Below is a small trained network, with its code and all its weights. Each question gives an input and a class and asks what happens when units are switched off, that is, made to give their printed mean instead of their output.

import numpy as np


def w(rows, s, z=0):
    codes = np.array(rows[::2]) - 128.0
    scale = np.full(codes.shape[1], s)
    scale[-1] = z or s
    return codes * scale


def f(y):
    return y / 2 * (1 + np.tanh(0.7978845608 * (y + 0.044715 * y**3)))


def log_softmax(a):
    a = a - a.max(-1, keepdims=True)
    return a - np.log(np.exp(a).sum(-1, keepdims=True))


def net(x, mask):
    res = np.array(x, float).reshape(1, 7) / 4 @ E
    y = f(res @ A[0][:, :-1].T + A[0][:, -1])
    res = res + np.where(mask, y, B[0][:, -1]) @ B[0][:, :-1]
    return log_softmax(res[-1] @ U[:, :-1].T + U[:, -1])


A, B = {}, {}
E = w([
[143,139,147],'x0',
[113,99,92],'x1',
[222,54,177],'x2',
[6,119,210],'x3',
[142,254,198],'x4',
[130,129,126],'x5',
[112,117,110],'x6',
],0.0086)
A[0] = w([
[210,50,79,218],'n0',
[146,183,86,43],'n1',
[175,164,67,234],'n2',
[183,68,118,166],'n3',
[87,178,162,156],'n4',
[131,58,217,144],'n5',
[108,104,132,62],'n6',
[96,167,128,172],'n7',
[114,19,107,184],'n8',
[161,222,171,253],'n9',
[82,108,186,156],'n10',
[138,213,67,23],'n11',
[171,192,171,118],'n12',
[161,164,146,226],'n13',
[117,174,152,75],'n14',
[170,226,39,104],'n15',
[115,134,69,145],'n16',
[157,83,83,177],'n17',
[72,160,150,160],'n18',
[143,132,52,209],'n19',
[145,180,74,3],'n20',
[70,252,95,224],'n21',
[98,115,62,108],'n22',
[142,98,120,102],'n23',
[170,143,158,233],'n24',
],0.014,0.0048)
B[0] = w([
[147,235,205,241],'n0',
[79,46,27,145],'n1',
[195,159,36,197],'n2',
[110,226,229,194],'n3',
[61,180,144,188],'n4',
[82,79,205,167],'n5',
[115,72,209,128],'n6',
[88,215,107,171],'n7',
[108,107,190,207],'n8',
[95,120,27,221],'n9',
[60,103,217,171],'n10',
[45,96,66,162],'n11',
[117,73,70,175],'n12',
[146,139,1,171],'n13',
[124,152,133,153],'n14',
[94,104,48,193],'n15',
[183,96,43,154],'n16',
[140,217,181,185],'n17',
[24,189,175,187],'n18',
[197,167,54,182],'n19',
[110,39,99,141],'n20',
[81,178,66,247],'n21',
[176,53,98,158],'n22',
[146,139,201,141],'n23',
[110,137,96,171],'n24',
],0.0071,0.014)
U = w([
[241,131,102,154],'0',
[148,185,184,178],'1',
[82,49,191,255],'2',
[145,13,254,3],'3',
[158,63,90,1],'4',
],0.008,0.0048)

Each question gives the input, the list of numbers given to net, and the class t.
The units are the neurons (one row each of A and B). Each row of codes is followed by its name. A weight is (code - 128) times the scale printed after its matrix; where a second scale follows, it is the last column's (A, B and U).
mask holds one flag per neuron, in row order. A switched-off neuron (its flag False) gives its mean, the last column of its row in B, instead of its output. The means were averaged over made-up inputs and are rounded, as every weight is.
A unit's drop is (log p(t) with every unit on - log p(t) with that unit switched off) / (log p(t) with every unit on - log p(t) with every unit switched off).
The circuit of an input: a set's keep is (log p(t) with only the set's units on - log p(t) with every unit switched off) / (log p(t) with every unit on - log p(t) with every unit switched off). Starting from the 12 units with the biggest drops (on a tie, the unit counted first), units are removed one at a time, each time the one whose removal leaves the highest keep (on an exact tie, the one counted first), for as long as the keep stays at least 0.8.
circuit, biggest first: the units of the circuit, biggest drop first
most important unit: the unit with the biggest drop
top k neurons: the k neurons with the biggest drops, biggest first
drop of u: that unit's drop, to one decimal
input [-8,-1,1,7,5,-1,-1], class 2: circuit, biggest first	[n0; n10]
input [6,-4,1,2,8,-4,6], class 2: circuit, biggest first	[n0; n12]
input [6,6,-1,-3,3,-7,3], class 4: circuit, biggest first	[n0; n3]
input [-1,-8,-7,0,2,-2,1], class 4: circuit, biggest first	[n0; n3; n9]
input [-6,4,2,4,0,2,-6], class 3: top neuron	[n21]
input [-8,0,-2,-2,1,-8,-2], class 4: circuit, biggest first	[n0; n3]
input [-1,0,-8,-2,-5,-4,2], class 0: circuit, biggest first	[n19; n16]
input [-8,2,2,4,5,-2,4], class 2: circuit, biggest first	[n0; n2]
input [-2,-2,8,2,8,7,-6], class 2: top 3 neurons	[n5; n2; n19]
input [-8,-8,1,8,5,1,8], class 2: top 2 neurons	[n0; n10]
input [1,0,-3,-7,2,-6,5], class 4: circuit, biggest first	[n15; n1]
input [5,3,3,-5,-3,7,0], class 1: top 3 neurons	[n0; n3; n17]
input [-5,3,1,8,-3,-6,-1], class 3: top 2 neurons	[n21; n9]
input [7,5,-7,-4,-3,7,-1], class 0: most important unit	n19
input [0,7,1,8,-1,0,-8], class 3: drop of n21	0.2
input [4,4,5,-7,-5,-3,-5], class 1: drop of n18	0.0
input [2,4,5,8,0,-6,-3], class 3: drop of n9	0.1
